Below are the code and all the weights of a small trained network. Each question names an input and a class and asks about switching units off, where a switched-off unit gives its printed mean instead of its output.

import numpy as np


def w(rows, s, z=0):
    codes = np.array(rows[::2]) - 128.0
    scale = np.full(codes.shape[1], s)
    scale[-1] = z or s
    return codes * scale


def norm(h):
    return h / np.sqrt((h * h).mean(-1, keepdims=True) + 1e-5)


def f(y):
    return y / 2 * (1 + np.tanh(0.7978845608 * (y + 0.044715 * y**3)))


def log_softmax(a):
    a = a - a.max(-1, keepdims=True)
    return a - np.log(np.exp(a).sum(-1, keepdims=True))


def net(x, mask):
    res = np.array(x, float).reshape(1, 7) / 4 @ E
    u = 0
    for l in range(2):
        y = f(norm(res) @ A[l][:, :-1].T + A[l][:, -1])
        res = res + np.where(mask[u : u + 13], y, B[l][:, -1]) @ B[l][:, :-1]
        u += 13
    return log_softmax(norm(res)[-1] @ U[:, :-1].T + U[:, -1])


A, B = {}, {}
E = w([
[59,71,111,27,139,146],'x0',
[191,165,1,145,154,8],'x1',
[205,184,54,73,205,171],'x2',
[176,7,135,128,183,96],'x3',
[121,79,78,158,125,104],'x4',
[108,153,168,82,63,46],'x5',
[115,145,146,120,220,85],'x6',
],0.0044)
A[0] = w([
[132,59,144,211,89,132,16],'0.n1',
[165,142,87,107,196,170,66],'0.n2',
[26,140,220,135,110,158,11],'0.n3',
[131,207,103,127,104,120,40],'0.n4',
[82,145,81,55,120,157,90],'0.n5',
[162,162,152,118,223,128,26],'0.n6',
[70,153,198,135,109,151,52],'0.n7',
[155,78,150,161,170,132,43],'0.n8',
[163,107,160,179,83,123,68],'0.n9',
[169,133,120,146,128,255,75],'0.n10',
[56,139,142,126,79,131,70],'0.n11',
[122,71,138,110,165,146,91],'0.n12',
[155,214,95,179,95,108,4],'0.n13',
],0.0087,0.0038)
B[0] = w([
[168,26,158,192,182,107,165],'0.n1',
[108,106,97,166,186,207,189],'0.n2',
[46,171,207,187,105,187,254],'0.n3',
[210,128,114,193,63,148,147],'0.n4',
[155,128,96,131,184,105,175],'0.n5',
[221,88,101,180,203,211,156],'0.n6',
[98,104,191,138,107,159,200],'0.n7',
[197,136,68,207,82,133,133],'0.n8',
[192,93,51,121,164,104,149],'0.n9',
[15,71,120,37,147,67,222],'0.n10',
[133,131,159,116,223,169,179],'0.n11',
[117,166,82,165,58,108,159],'0.n12',
[161,214,95,111,3,176,176],'0.n13',
],0.0062,0.0032)
A[1] = w([
[162,57,76,131,170,83,127],'1.n1',
[166,87,208,34,93,224,153],'1.n2',
[131,125,194,111,106,198,99],'1.n3',
[190,197,109,164,187,141,70],'1.n4',
[44,126,253,107,78,154,79],'1.n5',
[84,121,74,110,147,200,95],'1.n6',
[56,186,239,147,120,126,71],'1.n7',
[70,114,120,77,148,15,132],'1.n8',
[113,198,172,146,92,56,137],'1.n9',
[171,225,108,132,5,95,2],'1.n10',
[153,156,142,138,164,113,95],'1.n11',
[116,232,134,23,131,152,127],'1.n12',
[144,92,155,182,147,124,58],'1.n13',
],0.0071,0.0051)
B[1] = w([
[34,108,245,129,121,105,193],'1.n1',
[114,219,128,82,91,32,203],'1.n2',
[84,146,154,121,86,122,163],'1.n3',
[185,122,192,126,125,200,149],'1.n4',
[126,213,253,186,98,194,254],'1.n5',
[125,159,92,23,181,109,158],'1.n6',
[69,107,141,136,127,225,211],'1.n7',
[165,147,160,70,84,55,174],'1.n8',
[84,158,102,59,108,194,169],'1.n9',
[99,158,21,197,20,139,166],'1.n10',
[133,80,142,100,112,183,116],'1.n11',
[205,27,173,191,118,68,181],'1.n12',
[185,86,122,174,122,110,119],'1.n13',
],0.0056,0.0048)
U = w([
[170,202,45,175,2,135,70],'0',
[62,86,71,65,225,165,35],'1',
[226,155,75,161,197,212,121],'2',
[122,114,148,66,95,12,151],'3',
[143,16,160,240,150,91,49],'4',
[43,177,233,144,79,208,249],'5',
],0.013,0.0019)

Each question gives the input, the list of numbers given to net, and the class t.
The units are the neurons (one row each of A and B). Each row of codes is followed by its name. A weight is (code - 128) times the scale printed after its matrix; where a second scale follows, it is the last column's (A, B and U).
mask holds one flag per neuron, layer by layer. A switched-off neuron (its flag False) gives its mean, the last column of its row in B, instead of its output. The means were averaged over made-up inputs and are rounded, as every weight is.
A unit's drop is (log p(t) with every unit on - log p(t) with that unit switched off) / (log p(t) with every unit on - log p(t) with every unit switched off).
The circuit of an input: a set's keep is (log p(t) with only the set's units on - log p(t) with every unit switched off) / (log p(t) with every unit on - log p(t) with every unit switched off). Starting from the 12 units with the biggest drops (on a tie, the unit counted first), units are removed one at a time, each time the one whose removal leaves the highest keep (on an exact tie, the one counted first), for as long as the keep stays at least 0.8.
units of the circuit, in order: the units of the circuit, biggest drop first
top k neurons: the k neurons with the biggest drops, biggest first
k most important neurons of layer l: the k neurons of layer l with the biggest drops, biggest first
drop of u: that unit's drop, to one decimal
input [-2,-5,8,-2,-1,-1,7], class 2: top 2 neurons => 0.n6; 1.n4
input [-1,0,-1,7,-8,-4,5], class 2: units of the circuit, in order => 0.n6
input [-8,-1,-6,-6,6,-5,-8], class 4: units of the circuit, in order => 0.n1; 0.n9
input [4,5,-5,-8,1,7,0], class 0: units of the circuit, in order => 1.n10; 0.n4
input [-3,-2,6,4,1,8,3], class 4: 2 most important neurons of layer 0 => 0.n6; 0.n13
input [7,6,-1,2,-4,-3,-7], class 3: top 2 neurons => 1.n8; 0.n6
input [4,2,4,-2,8,-3,8], class 2: top 2 neurons => 0.n10; 0.n6
input [1,0,3,8,-3,2,0], class 4: 2 most important neurons of layer 1 => 1.n1; 1.n5
input [-2,6,2,1,-2,2,4], class 2: 2 most important neurons of layer 1 => 1.n4; 1.n2
input [0,1,0,1,2,-7,-3], class 1: 2 most important neurons of layer 0 => 0.n10; 0.n2
input [2,-3,2,8,-4,-1,-1], class 1: 3 most important neurons of layer 1 => 1.n5; 1.n8; 1.n12
input [6,7,7,-2,-1,2,2], class 2: top 2 neurons => 0.n10; 1.n4
input [-3,-5,2,-5,8,-5,4], class 1: 2 most important neurons of layer 1 => 1.n6; 1.n1
input [0,1,7,6,-4,-6,-6], class 1: units of the circuit, in order => 0.n10
input [1,0,7,1,0,6,-5], class 3: 2 most important neurons of layer 1 => 1.n12; 1.n5
input [3,-4,-5,6,1,-8,-7], class 4: drop of 0.n8 => 0.1
input [8,-3,8,-8,-5,-3,4], class 1: drop of 0.n10 => 0.1
input [4,-2,-1,1,5,-2,7], class 1: drop of 1.n6 => 0.2
